Below is a small trained network, with its code and all its weights. Each question gives an input and a class and asks what happens when units are switched off, that is, made to give their printed mean instead of their output.

import numpy as np


def w(rows, s, z=0):
    codes = np.array(rows[::2]) - 128.0
    scale = np.full(codes.shape[1], s)
    scale[-1] = z or s
    return codes * scale


def norm(h):
    return h / np.sqrt((h * h).mean(-1, keepdims=True) + 1e-5)


def f(y):
    return np.maximum(y, 0)


def log_softmax(a):
    a = a - a.max(-1, keepdims=True)
    return a - np.log(np.exp(a).sum(-1, keepdims=True))


def net(x, mask):
    res = np.array(x, float).reshape(1, 6) / 4 @ E
    u = 0
    for l in range(2):
        y = f(norm(res) @ A[l][:, :-1].T + A[l][:, -1])
        res = res + np.where(mask[u : u + 12], y, B[l][:, -1]) @ B[l][:, :-1]
        u += 12
    return log_softmax(norm(res)[-1] @ U[:, :-1].T + U[:, -1])


A, B = {}, {}
E = w([
[133,121,63,127,114,135,136],'x0',
[119,179,143,102,52,101,172],'x1',
[95,159,103,143,160,130,5],'x2',
[105,146,86,150,145,104,161],'x3',
[187,145,45,89,125,101,115],'x4',
[129,92,124,102,128,49,174],'x5',
],0.003)
A[0] = w([
[131,142,147,126,170,167,56,181],'L0N0',
[140,229,83,133,53,146,206,6],'L0N1',
[55,130,62,170,117,64,146,131],'L0N2',
[128,145,61,147,138,159,115,94],'L0N3',
[118,202,197,173,127,151,58,208],'L0N4',
[41,43,149,158,117,163,239,186],'L0N5',
[207,59,88,117,108,120,189,68],'L0N6',
[107,16,205,177,186,84,179,61],'L0N7',
[144,139,57,108,182,35,123,113],'L0N8',
[136,4,160,189,198,94,105,21],'L0N9',
[119,160,156,165,67,113,238,53],'L0N10',
[154,140,72,135,154,138,118,4],'L0N11',
],0.0037,0.0011)
B[0] = w([
[63,105,65,145,83,176,156,215],'L0N0',
[111,186,252,102,93,118,216,196],'L0N1',
[162,74,168,158,152,143,127,202],'L0N2',
[95,67,155,155,131,132,151,179],'L0N3',
[160,11,16,149,185,136,43,239],'L0N4',
[151,194,115,88,134,116,129,253],'L0N5',
[58,163,166,188,215,182,74,213],'L0N6',
[116,209,152,105,75,117,186,237],'L0N7',
[183,90,109,165,53,117,53,229],'L0N8',
[140,150,93,103,61,137,202,207],'L0N9',
[108,220,148,56,166,116,170,218],'L0N10',
[128,62,166,141,166,168,130,161],'L0N11',
],0.0033,0.0027)
A[1] = w([
[22,156,156,165,122,120,87,251],'L1N0',
[163,148,173,74,70,61,30,133],'L1N1',
[110,128,90,68,110,91,109,141],'L1N2',
[135,197,56,158,37,141,123,234],'L1N3',
[137,153,172,86,119,145,234,142],'L1N4',
[59,96,47,111,167,172,4,248],'L1N5',
[98,109,74,134,166,159,195,81],'L1N6',
[121,116,100,181,144,164,185,61],'L1N7',
[168,100,70,136,144,90,149,169],'L1N8',
[106,109,146,198,168,209,13,254],'L1N9',
[112,152,196,70,93,190,70,191],'L1N10',
[78,126,128,198,212,74,48,177],'L1N11',
],0.0035,0.00091)
B[1] = w([
[234,122,26,125,147,203,82,177],'L1N0',
[56,76,101,240,32,61,44,164],'L1N1',
[153,106,176,196,172,113,120,151],'L1N2',
[96,63,234,84,190,102,113,177],'L1N3',
[18,230,174,35,151,137,131,214],'L1N4',
[158,110,158,133,193,217,250,252],'L1N5',
[90,112,187,145,94,54,5,154],'L1N6',
[137,130,115,141,105,58,97,150],'L1N7',
[77,88,132,162,49,125,41,166],'L1N8',
[197,119,61,161,217,244,139,233],'L1N9',
[184,21,1,189,202,77,122,173],'L1N10',
[192,161,126,106,163,218,177,188],'L1N11',
],0.0029,0.0044)
U = w([
[80,233,180,25,123,101,197,216],'0',
[129,80,100,155,68,2,34,3],'1',
[184,63,34,161,210,246,80,200],'2',
],0.0063,0.0019)

Each question gives the input, the list of numbers given to net, and the class t.
The units are the neurons (one row each of A and B). Each row of codes is followed by its name. A weight is (code - 128) times the scale printed after its matrix; where a second scale follows, it is the last column's (A, B and U).
mask holds one flag per neuron, layer by layer. A switched-off neuron (its flag False) gives its mean, the last column of its row in B, instead of its output. The means were averaged over made-up inputs and are rounded, as every weight is.
A unit's drop is (log p(t) with every unit on - log p(t) with that unit switched off) / (log p(t) with every unit on - log p(t) with every unit switched off).
The circuit of an input: a set's keep is (log p(t) with only the set's units on - log p(t) with every unit switched off) / (log p(t) with every unit on - log p(t) with every unit switched off). Starting from the 12 units with the biggest drops (on a tie, the unit counted first), units are removed one at a time, each time the one whose removal leaves the highest keep (on an exact tie, the one counted first), for as long as the keep stays at least 0.8.
circuit, biggest first: the units of the circuit, biggest drop first
top k neurons: the k neurons with the biggest drops, biggest first
k most important neurons of layer l: the k neurons of layer l with the biggest drops, biggest first
drop when u is switched off: that unit's drop, to one decimal
input [-5,-2,1,3,-1,2], class 0: circuit, biggest first -> L0N7
input [-4,2,3,2,8,-1], class 1: circuit, biggest first -> L1N1, L1N9
input [6,-2,-3,7,4,-3], class 1: 2 most important neurons of layer 0 -> L0N1, L0N4
input [4,-8,1,3,-1,7], class 1: top 2 neurons -> L0N9, L0N7
input [2,-7,-2,-1,0,4], class 1: 3 most important neurons of layer 0 -> L0N1, L0N10, L0N8
input [-3,-1,-7,-8,8,-2], class 0: 2 most important neurons of layer 1 -> L1N9, L1N4
input [-3,-2,-2,0,5,5], class 1: top 2 neurons -> L0N4, L1N9
input [-7,6,7,1,-3,8], class 1: 2 most important neurons of layer 1 -> L1N1, L1N9
input [-8,3,1,-8,2,2], class 1: top 2 neurons -> L1N1, L0N6
input [-2,-5,-1,-1,3,4], class 1: 2 most important neurons of layer 1 -> L1N9, L1N5
input [5,8,2,-4,8,-7], class 1: drop when L1N1 is switched off -> 0.3
input [8,6,-2,6,7,-4], class 0: drop when L0N1 is switched off -> 0.7
input [-2,3,-6,4,7,-8], class 0: drop when L0N9 is switched off -> 0.0
input [-1,-8,-1,-3,-3,8], class 0: top neuron -> L0N7
